Below are the code and all the weights of a small trained network. Each question names an input and a target symbol and asks about switching units off, where a switched-off unit gives its printed mean instead of its output.

import numpy as np


def w(rows, s, z=0):
    codes = np.array(rows[::2]) - 128.0
    scale = np.full(codes.shape[1], s)
    scale[-1] = z or s
    return codes * scale


def norm(h):
    return h / np.sqrt((h * h).mean(-1, keepdims=True) + 1e-5)


def f(y):
    return y / 2 * (1 + np.tanh(0.7978845608 * (y + 0.044715 * y**3)))


def softmax(a):
    e = np.exp(a - a.max(-1, keepdims=True))
    return e / e.sum(-1, keepdims=True)


def log_softmax(a):
    a = a - a.max(-1, keepdims=True)
    return a - np.log(np.exp(a).sum(-1, keepdims=True))


def net(x, mask):
    ids = ['γζηθλξστφω'.index(c) for c in x.split()]
    T = len(ids)
    res = E[ids] + P[:T]
    r = norm(res)
    for j in range(2):
        rows = slice(4 * j, 4 * j + 4)
        q, k, v = (r @ M[0][rows].T for M in (Q, K, V))
        z = softmax(np.where(np.tri(T) > 0, q @ k.T / 4**0.5, -1e9)) @ v
        o = O[0][rows]
        res = res + np.where(mask[j], z, o[:, -1]) @ o[:, :-1]
    y = f(norm(res) @ A[0][:, :-1].T + A[0][:, -1])
    res = res + np.where(mask[2:14], y, B[0][:, -1]) @ B[0][:, :-1]
    return log_softmax(norm(res)[-1] @ U[:, :-1].T + U[:, -1])


Q, K, V, O, A, B = {}, {}, {}, {}, {}, {}
E = w([
[73,132,119,116],'γ',
[4,158,110,140],'ζ',
[115,166,19,115],'η',
[143,154,148,93],'θ',
[145,76,128,116],'λ',
[150,129,140,161],'ξ',
[146,122,133,164],'σ',
[142,118,134,108],'τ',
[145,115,128,169],'φ',
[73,92,145,106],'ω',
],0.016)
P = w([
[48,173,2,77],'0',
[92,150,132,104],'1',
[124,162,60,142],'2',
[142,124,201,137],'3',
[200,136,107,148],'4',
[166,114,252,135],'5',
],0.0058)
Q[0] = w([
[123,229,68,142],'H0',
[27,187,159,204],'H0',
[75,126,184,117],'H0',
[131,155,169,144],'H0',
[118,115,135,146],'H1',
[138,255,40,155],'H1',
[54,149,164,50],'H1',
[202,164,90,100],'H1',
],0.019)
K[0] = w([
[110,149,56,134],'H0',
[43,166,136,109],'H0',
[108,89,168,132],'H0',
[101,150,153,149],'H0',
[127,122,147,118],'H1',
[139,164,5,128],'H1',
[35,138,129,175],'H1',
[162,139,81,149],'H1',
],0.025)
V[0] = w([
[134,164,142,62],'H0',
[135,248,149,224],'H0',
[82,78,113,152],'H0',
[143,23,104,128],'H0',
[177,147,143,93],'H1',
[138,192,161,158],'H1',
[116,229,160,107],'H1',
[58,139,111,114],'H1',
],0.015)
O[0] = w([
[158,178,98,147,154],'H0',
[9,187,140,137,95],'H0',
[135,61,116,140,186],'H0',
[180,76,157,93,82],'H0',
[176,138,94,119,57],'H1',
[108,91,91,140,52],'H1',
[102,128,87,92,108],'H1',
[76,159,159,86,252],'H1',
],0.016,0.0013)
A[0] = w([
[103,86,88,187,83],'N0',
[101,108,119,108,117],'N1',
[104,89,82,50,71],'N2',
[126,172,4,70,1],'N3',
[168,116,196,63,96],'N4',
[115,115,106,121,120],'N5',
[163,170,167,186,104],'N6',
[49,82,152,107,84],'N7',
[86,156,184,54,122],'N8',
[145,88,248,107,81],'N9',
[147,105,47,141,45],'N10',
[190,193,115,82,92],'N11',
],0.018,0.0087)
B[0] = w([
[143,115,192,143,168],'N0',
[146,136,125,127,149],'N1',
[139,168,129,163,133],'N2',
[133,141,88,3,156],'N3',
[85,150,78,151,203],'N4',
[139,125,126,133,131],'N5',
[117,118,81,137,160],'N6',
[157,174,119,86,255],'N7',
[155,85,139,176,252],'N8',
[73,94,150,91,177],'N9',
[100,117,107,151,133],'N10',
[140,128,82,197,215],'N11',
],0.045,0.0057)
U = w([
[238,189,161,107,97],'γ',
[49,242,169,150,104],'ζ',
[132,174,66,31,201],'η',
[112,109,165,143,5],'θ',
[178,6,119,101,117],'λ',
[137,110,141,158,253],'ξ',
[106,76,173,182,43],'σ',
[123,154,19,182,156],'τ',
[129,112,194,64,163],'φ',
[4,67,96,121,134],'ω',
],0.013,0.0024)

Each question gives the input, a string of symbols that net reads in full, and the target symbol t.
The units are the heads (4 rows each of Q, K, V and O) and the neurons (one row each of A and B). Each row of codes is followed by its name. A weight is (code - 128) times the scale printed after its matrix; where a second scale follows, it is the last column's (O, A, B and U).
mask holds one flag per unit, heads first, then neurons. A switched-off unit (its flag False) gives its mean, the last column of its rows in O or B, instead of its output. The means were averaged over made-up inputs and are rounded, as every weight is.
A unit's drop is (log p(t) with every unit on - log p(t) with that unit switched off) / (log p(t) with every unit on - log p(t) with every unit switched off).
The circuit of an input: a set's keep is (log p(t) with only the set's units on - log p(t) with every unit switched off) / (log p(t) with every unit on - log p(t) with every unit switched off). Starting from the 12 units with the biggest drops (on a tie, the unit counted first), units are removed one at a time, each time the one whose removal leaves the highest keep (on an exact tie, the one counted first), for as long as the keep stays at least 0.8.
units of the circuit, in order: the units of the circuit, biggest drop first
k most important neurons: the k neurons with the biggest drops, biggest first
heads that matter: for each layer, one digit per head in row order, 1 if its drop is at least 0.15 and else 0, layers parted by /
drop when u is switched off: that unit's drop, to one decimal
input ξ γ λ ξ, target σ: units of the circuit, in order => H1, N0, H0
input γ ω λ τ ξ, target ω: units of the circuit, in order => H0, N9
input σ ξ ξ ξ θ θ, target ζ: units of the circuit, in order => H0
input λ ξ λ γ λ ξ, target σ: units of the circuit, in order => N0, H1, H0
input λ ξ ξ σ φ σ, target γ: heads that matter => 11
input η ξ ξ σ, target ζ: heads that matter => 10
input λ τ ζ ξ γ, target γ: 3 most important neurons => N7, N8, N4
input γ γ σ, target σ: heads that matter => 00
input ω ξ σ θ ξ ξ, target η: units of the circuit, in order => H1, H0, N3
input η ω θ λ θ ξ, target ω: heads that matter => 10
input θ ξ θ, target η: heads that matter => 01
input γ λ τ ω γ ξ, target λ: heads that matter => 11
input γ θ τ σ, target η: units of the circuit, in order => H1, N3
input θ τ ξ, target η: units of the circuit, in order => N3, H1
input ξ θ ξ φ, target η: units of the circuit, in order => H1, N3
input ξ ω θ, target ζ: heads that matter => 10
input ξ ξ ζ φ, target ζ: 2 most important neurons => N8, N7
input ω τ φ, target λ: units of the circuit, in order => H0
input ζ σ η σ, target γ: heads that matter => 10
input η γ ξ φ, target σ: units of the circuit, in order => N0, H0
input λ σ γ γ λ σ, target σ: heads that matter => 11
input λ ζ φ θ τ σ, target η: heads that matter => 11
input η ξ ω, target ω: heads that matter => 11
input φ η φ γ θ, target φ: 2 most important neurons => N7, N11
input τ τ σ ξ φ, target γ: 2 most important neurons => N7, N4
input θ ω λ ξ, target λ: drop when H1 is switched off => 1.0
input σ η ξ τ γ, target γ: drop when N7 is switched off => 0.5
input ξ γ η, target η: drop when N3 is switched off => 0.5
input φ ξ ξ, target φ: drop when N10 is switched off => 0.0
